Below are the code and all the weights of a small trained network. Each question names an input and a class and asks about switching units off, where a switched-off unit gives its printed mean instead of its output.

import numpy as np


def w(rows, s, z=0):
    codes = np.array(rows[::2]) - 128.0
    scale = np.full(codes.shape[1], s)
    scale[-1] = z or s
    return codes * scale


def f(y):
    return y / 2 * (1 + np.tanh(0.7978845608 * (y + 0.044715 * y**3)))


def log_softmax(a):
    a = a - a.max(-1, keepdims=True)
    return a - np.log(np.exp(a).sum(-1, keepdims=True))


def net(x, mask):
    res = np.array(x, float).reshape(1, 7) / 4 @ E
    y = f(res @ A[0][:, :-1].T + A[0][:, -1])
    res = res + np.where(mask, y, B[0][:, -1]) @ B[0][:, :-1]
    return log_softmax(res[-1] @ U[:, :-1].T + U[:, -1])


A, B = {}, {}
E = w([
[5,49,32,204,141],'x0',
[239,13,86,203,181],'x1',
[134,107,116,107,106],'x2',
[131,59,247,254,1],'x3',
[144,77,98,71,76],'x4',
[132,118,125,116,120],'x5',
[124,102,152,104,145],'x6',
],0.0096)
A[0] = w([
[164,144,158,182,131,129],'N1',
[140,181,95,168,111,110],'N2',
[135,194,157,96,93,147],'N3',
[64,84,202,180,67,153],'N4',
[187,95,149,69,109,140],'N5',
[137,119,94,193,122,98],'N6',
[171,89,83,156,174,10],'N7',
[59,199,191,88,50,20],'N8',
[88,71,105,173,124,193],'N9',
[148,130,106,123,131,126],'N10',
[53,124,125,77,144,137],'N11',
[135,97,114,180,121,81],'N12',
[37,164,75,94,147,139],'N13',
[198,189,163,83,122,211],'N14',
[79,103,183,172,53,41],'N15',
[195,70,182,151,147,102],'N16',
[176,130,81,168,157,102],'N17',
[132,109,129,61,142,114],'N18',
[176,93,80,160,171,14],'N19',
[184,156,65,79,200,56],'N20',
[109,109,81,171,107,82],'N21',
[207,62,71,130,123,108],'N22',
[76,163,134,112,170,117],'N23',
[83,71,103,188,129,196],'N24',
[177,184,183,43,140,45],'N25',
[168,69,97,159,186,99],'N26',
[155,78,110,76,110,135],'N27',
[158,136,115,142,82,130],'N28',
[251,91,202,187,102,110],'N29',
[90,125,109,119,178,120],'N30',
[136,154,186,175,166,140],'N31',
],0.012,0.011)
B[0] = w([
[117,118,131,118,85,176],'N1',
[108,118,101,148,123,134],'N2',
[152,136,91,86,213,199],'N3',
[155,107,143,110,223,251],'N4',
[117,146,128,131,120,179],'N5',
[173,110,124,150,122,167],'N6',
[99,209,89,84,148,163],'N7',
[206,99,177,131,207,198],'N8',
[115,174,98,120,158,229],'N9',
[144,147,144,112,131,140],'N10',
[110,136,97,126,61,185],'N11',
[142,95,162,155,118,165],'N12',
[47,99,123,162,2,222],'N13',
[168,101,122,138,216,249],'N14',
[88,209,99,92,240,198],'N15',
[113,88,140,131,67,194],'N16',
[119,122,101,139,158,171],'N17',
[111,111,97,144,142,161],'N18',
[113,174,111,94,142,164],'N19',
[166,96,132,136,227,218],'N20',
[176,81,132,142,151,162],'N21',
[129,126,124,122,150,203],'N22',
[98,128,124,144,91,174],'N23',
[117,173,120,95,156,242],'N24',
[85,170,106,83,125,200],'N25',
[157,126,125,84,209,203],'N26',
[128,142,136,135,126,164],'N27',
[115,135,132,130,106,146],'N28',
[105,83,135,155,37,247],'N29',
[135,136,142,145,71,171],'N30',
[120,127,110,130,102,180],'N31',
],0.0093,0.014)
U = w([
[110,187,139,84,130,240],'0',
[186,84,165,145,150,161],'1',
[117,92,164,158,6,3],'2',
],0.015,0.0016)

Each question gives the input, the list of numbers given to net, and the class t.
The units are the neurons (one row each of A and B). Each row of codes is followed by its name. A weight is (code - 128) times the scale printed after its matrix; where a second scale follows, it is the last column's (A, B and U).
mask holds one flag per neuron, in row order. A switched-off neuron (its flag False) gives its mean, the last column of its row in B, instead of its output. The means were averaged over made-up inputs and are rounded, as every weight is.
A unit's drop is (log p(t) with every unit on - log p(t) with that unit switched off) / (log p(t) with every unit on - log p(t) with every unit switched off).
The circuit of an input: a set's keep is (log p(t) with only the set's units on - log p(t) with every unit switched off) / (log p(t) with every unit on - log p(t) with every unit switched off). Starting from the 12 units with the biggest drops (on a tie, the unit counted first), units are removed one at a time, each time the one whose removal leaves the highest keep (on an exact tie, the one counted first), for as long as the keep stays at least 0.8.
circuit, biggest first: the units of the circuit, biggest drop first
top k neurons: the k neurons with the biggest drops, biggest first
drop when u is switched off: that unit's drop, to one decimal
input [5,-1,-3,0,3,6,4], class 2: top 2 neurons -> (N15, N3)
input [-6,8,5,6,-2,6,5], class 2: circuit, biggest first -> (N29)
input [2,-2,-4,7,-5,3,-4], class 0: top 4 neurons -> (N15, N14, N20, N24)
input [-6,-7,6,4,-2,-6,3], class 1: top 2 neurons -> (N8, N14)
input [5,8,2,-4,7,1,2], class 0: top 2 neurons -> (N7, N19)
input [6,-2,-4,7,6,2,1], class 0: top 3 neurons -> (N15, N24, N9)
input [-7,4,2,-8,-6,8,-5], class 1: top 2 neurons -> (N20, N14)
input [-8,7,-4,1,0,-1,-2], class 2: top 3 neurons -> (N29, N16, N4)
input [8,3,-6,0,-6,7,5], class 0: top 2 neurons -> (N24, N9)
input [-7,2,-8,-8,4,2,3], class 1: top 2 neurons -> (N20, N14)
input [-5,-7,2,2,6,-6,-5], class 1: top 2 neurons -> (N8, N14)
input [7,7,-1,0,-4,7,-7], class 0: top 4 neurons -> (N7, N24, N9, N19)
input [-1,-6,-5,6,2,-1,6], class 1: top 2 neurons -> (N8, N4)
input [4,6,0,-7,2,5,-1], class 0: circuit, biggest first -> (N7)
input [-6,-5,-6,8,6,-4,-5], class 1: drop when N8 is switched off -> 0.6
input [8,-5,1,-1,-3,-6,8], class 2: drop when N13 is switched off -> 0.3
input [-6,4,6,5,1,8,2], class 2: drop when N29 is switched off -> 0.2
